Here is a tiny trained network, its code and every weight. The questions are about switching its units off for an input and a target symbol, where a switched-off unit gives its printed mean instead of its output.

import numpy as np


def w(rows, s, z=0):
    codes = np.array(rows[::2]) - 128.0
    scale = np.full(codes.shape[1], s)
    scale[-1] = z or s
    return codes * scale


def norm(h):
    return h / np.sqrt((h * h).mean(-1, keepdims=True) + 1e-5)


def f(y):
    return y / 2 * (1 + np.tanh(0.7978845608 * (y + 0.044715 * y**3)))


def softmax(a):
    e = np.exp(a - a.max(-1, keepdims=True))
    return e / e.sum(-1, keepdims=True)


def log_softmax(a):
    a = a - a.max(-1, keepdims=True)
    return a - np.log(np.exp(a).sum(-1, keepdims=True))


def net(x, mask):
    ids = ['βδεθξπστφψ'.index(c) for c in x.split()]
    T = len(ids)
    res = E[ids] + P[:T]
    u = 0
    for l in range(2):
        r = norm(res)
        for j in range(2):
            rows = slice(3 * j, 3 * j + 3)
            q, k, v = (r @ M[l][rows].T for M in (Q, K, V))
            z = softmax(np.where(np.tri(T) > 0, q @ k.T / 3**0.5, -1e9)) @ v
            o = O[l][rows]
            res = res + np.where(mask[u + j], z, o[:, -1]) @ o[:, :-1]
        u += 2
        y = f(norm(res) @ A[l][:, :-1].T + A[l][:, -1])
        res = res + np.where(mask[u : u + 12], y, B[l][:, -1]) @ B[l][:, :-1]
        u += 12
    return log_softmax(norm(res)[-1] @ U[:, :-1].T + U[:, -1])


Q, K, V, O, A, B = {}, {}, {}, {}, {}, {}
E = w([
[129,159,154,92,120,114,164,103],'β',
[156,136,91,157,122,135,118,174],'δ',
[169,246,68,143,112,142,108,55],'ε',
[146,120,175,97,82,69,124,173],'θ',
[105,148,126,79,169,121,211,124],'ξ',
[228,166,29,137,107,155,89,183],'π',
[214,115,135,97,27,90,34,122],'σ',
[23,104,175,157,131,150,183,73],'τ',
[113,204,177,138,150,111,66,29],'φ',
[78,110,139,215,215,162,106,117],'ψ',
],0.013)
P = w([
[205,134,179,165,124,216,129,86],'0',
[254,174,148,204,179,117,173,102],'1',
[185,65,70,142,117,129,122,77],'2',
[221,161,141,191,151,73,158,114],'3',
[131,56,99,117,126,115,123,89],'4',
[201,169,140,171,123,99,128,130],'5',
[109,85,93,106,107,61,119,124],'6',
[138,182,114,183,130,53,157,148],'7',
[99,83,147,86,70,114,109,158],'8',
],0.0092)
Q[0] = w([
[76,144,177,173,181,105,150,127],'L0H1',
[127,3,122,110,152,84,93,47],'L0H1',
[167,114,61,189,174,190,137,124],'L0H1',
[164,173,204,190,112,112,240,143],'L0H2',
[190,48,115,101,76,88,78,106],'L0H2',
[138,87,175,241,145,167,149,48],'L0H2',
],0.0062)
K[0] = w([
[62,127,196,181,196,168,160,64],'L0H1',
[64,78,86,118,145,108,2,124],'L0H1',
[123,101,150,185,161,189,135,100],'L0H1',
[131,148,203,92,114,233,91,175],'L0H2',
[63,142,150,146,87,83,137,95],'L0H2',
[172,128,125,195,180,157,68,70],'L0H2',
],0.0055)
V[0] = w([
[123,150,166,100,140,99,138,128],'L0H1',
[216,80,99,77,100,153,113,139],'L0H1',
[86,105,196,135,254,194,110,123],'L0H1',
[168,134,121,44,169,89,140,194],'L0H2',
[90,117,122,116,115,144,178,157],'L0H2',
[171,101,55,187,108,131,203,49],'L0H2',
],0.0053)
O[0] = w([
[150,139,74,60,191,129,124,107,117],'L0H1',
[62,128,134,46,142,94,216,109,113],'L0H1',
[187,142,125,66,13,100,68,102,143],'L0H1',
[207,138,114,162,148,185,61,152,15],'L0H2',
[98,79,158,87,132,176,196,174,79],'L0H2',
[126,104,146,105,135,68,152,254,253],'L0H2',
],0.0069,0.0045)
A[0] = w([
[138,185,85,88,247,176,186,159,131],'L0N1',
[109,187,83,58,80,226,122,122,119],'L0N2',
[136,114,162,193,128,196,70,126,199],'L0N3',
[162,196,27,144,49,111,133,30,139],'L0N4',
[120,124,172,150,130,94,142,248,81],'L0N5',
[96,189,68,184,197,140,148,171,132],'L0N6',
[73,103,115,194,40,34,176,100,179],'L0N7',
[103,63,142,151,83,144,188,45,158],'L0N8',
[94,128,174,63,134,128,92,172,250],'L0N9',
[176,85,104,104,92,166,144,199,216],'L0N10',
[135,216,142,1,149,106,131,98,182],'L0N11',
[133,166,21,128,110,99,116,69,207],'L0N12',
],0.006,0.0023)
B[0] = w([
[158,95,247,210,120,104,74,107,136],'L0N1',
[89,42,150,159,69,50,125,95,117],'L0N2',
[102,98,100,127,86,97,148,159,142],'L0N3',
[135,92,138,97,183,92,178,142,174],'L0N4',
[134,156,147,118,162,213,130,42,155],'L0N5',
[127,132,184,7,43,119,140,137,141],'L0N6',
[183,160,63,101,166,154,126,164,255],'L0N7',
[128,134,47,113,145,63,115,133,184],'L0N8',
[74,97,65,193,255,131,105,172,146],'L0N9',
[48,110,91,125,173,77,132,77,140],'L0N10',
[86,114,36,137,121,186,84,160,156],'L0N11',
[71,72,151,104,107,166,122,185,159],'L0N12',
],0.0051,0.0081)
Q[1] = w([
[1,27,50,28,177,139,88,115],'L1H1',
[75,20,82,120,133,110,154,169],'L1H1',
[175,205,51,86,175,59,178,128],'L1H1',
[215,210,178,104,120,178,124,113],'L1H2',
[23,5,140,75,112,149,117,149],'L1H2',
[182,133,147,185,98,60,168,124],'L1H2',
],0.0085)
K[1] = w([
[74,153,97,164,145,65,75,254],'L1H1',
[68,210,87,124,157,72,68,134],'L1H1',
[129,109,165,124,90,177,78,111],'L1H1',
[185,153,131,74,118,163,191,119],'L1H2',
[89,195,86,136,176,70,104,188],'L1H2',
[167,82,191,139,87,133,151,12],'L1H2',
],0.0081)
V[1] = w([
[144,178,148,182,131,168,174,179],'L1H1',
[152,92,212,253,109,90,59,197],'L1H1',
[109,35,113,177,124,142,234,190],'L1H1',
[143,123,118,222,209,226,127,130],'L1H2',
[68,253,111,187,60,121,144,96],'L1H2',
[189,179,137,87,157,114,132,211],'L1H2',
],0.0074)
O[1] = w([
[150,165,117,99,109,160,128,167,67],'L1H1',
[121,52,166,167,67,129,68,148,87],'L1H1',
[160,118,120,155,81,150,179,194,169],'L1H1',
[182,110,99,82,121,169,87,113,4],'L1H2',
[68,122,139,45,108,100,112,179,126],'L1H2',
[152,144,244,108,111,89,140,109,79],'L1H2',
],0.011,0.0045)
A[1] = w([
[113,188,150,177,129,97,200,107,170],'L1N1',
[82,164,137,57,182,89,62,61,89],'L1N2',
[255,189,107,79,194,150,161,117,208],'L1N3',
[108,165,25,120,134,151,209,210,5],'L1N4',
[62,119,139,165,97,104,112,118,160],'L1N5',
[11,139,128,137,139,99,124,80,100],'L1N6',
[16,99,85,99,173,115,182,152,170],'L1N7',
[105,15,57,127,78,128,14,211,184],'L1N8',
[114,68,87,216,124,98,83,137,151],'L1N9',
[21,135,121,109,104,194,142,168,90],'L1N10',
[71,184,154,142,26,79,187,132,203],'L1N11',
[113,147,30,151,123,144,185,112,114],'L1N12',
],0.0066,0.0017)
B[1] = w([
[149,160,206,134,121,103,139,136,218],'L1N1',
[126,60,100,129,132,148,55,138,154],'L1N2',
[77,111,135,101,93,224,86,97,188],'L1N3',
[95,71,113,148,117,107,166,174,252],'L1N4',
[128,160,82,87,154,137,174,123,163],'L1N5',
[188,109,92,103,153,126,145,132,185],'L1N6',
[161,71,114,178,106,157,83,162,254],'L1N7',
[1,143,143,127,53,164,186,64,214],'L1N8',
[85,205,182,105,92,118,133,72,201],'L1N9',
[162,133,95,129,144,95,174,114,149],'L1N10',
[152,78,167,168,163,117,110,111,194],'L1N11',
[98,68,152,102,129,128,137,172,209],'L1N12',
],0.0081,0.0063)
U = w([
[99,235,47,55,247,142,206,82,7],'β',
[159,200,77,22,59,205,143,209,81],'δ',
[125,164,205,12,149,61,52,217,88],'ε',
[196,134,126,93,168,232,71,46,254],'θ',
[245,130,71,188,134,235,174,105,91],'ξ',
[240,98,212,186,36,153,67,176,94],'π',
[194,163,184,227,190,33,162,31,63],'σ',
[138,40,53,180,138,72,218,224,148],'τ',
[118,49,16,86,220,65,13,59,137],'φ',
[1,109,133,121,40,126,114,51,166],'ψ',
],0.008,0.0021)

Each question gives the input, a string of symbols that net reads in full, and the target symbol t.
The units are the heads (3 rows each of Q, K, V and O) and the neurons (one row each of A and B). Each row of codes is followed by its name. A weight is (code - 128) times the scale printed after its matrix; where a second scale follows, it is the last column's (O, A, B and U).
mask holds one flag per unit, layer by layer, with each layer's heads first. A switched-off unit (its flag False) gives its mean, the last column of its rows in O or B, instead of its output. The means were averaged over made-up inputs and are rounded, as every weight is.
A unit's drop is (log p(t) with every unit on - log p(t) with that unit switched off) / (log p(t) with every unit on - log p(t) with every unit switched off).
The circuit of an input: a set's keep is (log p(t) with only the set's units on - log p(t) with every unit switched off) / (log p(t) with every unit on - log p(t) with every unit switched off). Starting from the 12 units with the biggest drops (on a tie, the unit counted first), units are removed one at a time, each time the one whose removal leaves the highest keep (on an exact tie, the one counted first), for as long as the keep stays at least 0.8.
units of the circuit, in order: the units of the circuit, biggest drop first
k most important neurons: the k neurons with the biggest drops, biggest first
k most important neurons of layer l: the k neurons of layer l with the biggest drops, biggest first
which heads matter: for each layer, one digit per head in row order, 1 if its drop is at least 0.15 and else 0, layers parted by /
input β ε θ φ ψ σ σ τ, target β: which heads matter	11 / 10
input β π ξ ε, target β: units of the circuit, in order	[L1H1]
input ξ φ τ π θ φ, target ξ: units of the circuit, in order	[L1H2, L0N11, L1H1]
input π σ τ ψ τ π τ σ, target π: units of the circuit, in order	[L0N8, L1H2]
input ψ θ ψ τ, target ψ: units of the circuit, in order	[L1H1, L0H1, L1N8]
input σ ε ε, target σ: 2 most important neurons of layer 0	[L0N4, L0N5]
input σ π τ ξ ε, target τ: which heads matter	00 / 00
input θ φ τ τ τ σ τ β, target θ: which heads matter	10 / 01
input π φ ε τ σ φ σ τ, target π: 2 most important neurons	[L0N6, L0N7]
input β β θ τ, target β: units of the circuit, in order	[L1H1, L0H1]
input δ σ ψ, target ψ: which heads matter	00 / 00
input σ σ σ θ β θ τ τ, target σ: which heads matter	00 / 01
input σ ε τ ψ ε σ, target σ: units of the circuit, in order	[L1H2, L0H1]
input φ φ π σ π σ, target φ: which heads matter	00 / 10
input θ φ φ ψ, target θ: 2 most important neurons	[L0N11, L0N6]
input σ β ξ, target σ: which heads matter	00 / 01
input ψ β δ β, target ψ: most important neuron	[L0N11]
input ε ψ σ τ τ δ β τ, target ε: 2 most important neurons	[L0N7, L0N4]
input ψ σ δ τ, target ψ: which heads matter	00 / 10
input τ τ τ σ ε σ, target τ: units of the circuit, in order	[L0H1]
input τ π ε β σ, target σ: which heads matter	10 / 01
input ξ ε σ τ, target ξ: which heads matter	11 / 01
input τ σ σ, target τ: 2 most important neurons	[L0N8, L0N6]
input φ β β β, target φ: which heads matter	00 / 10
input ψ ε θ, target ψ: which heads matter	00 / 10
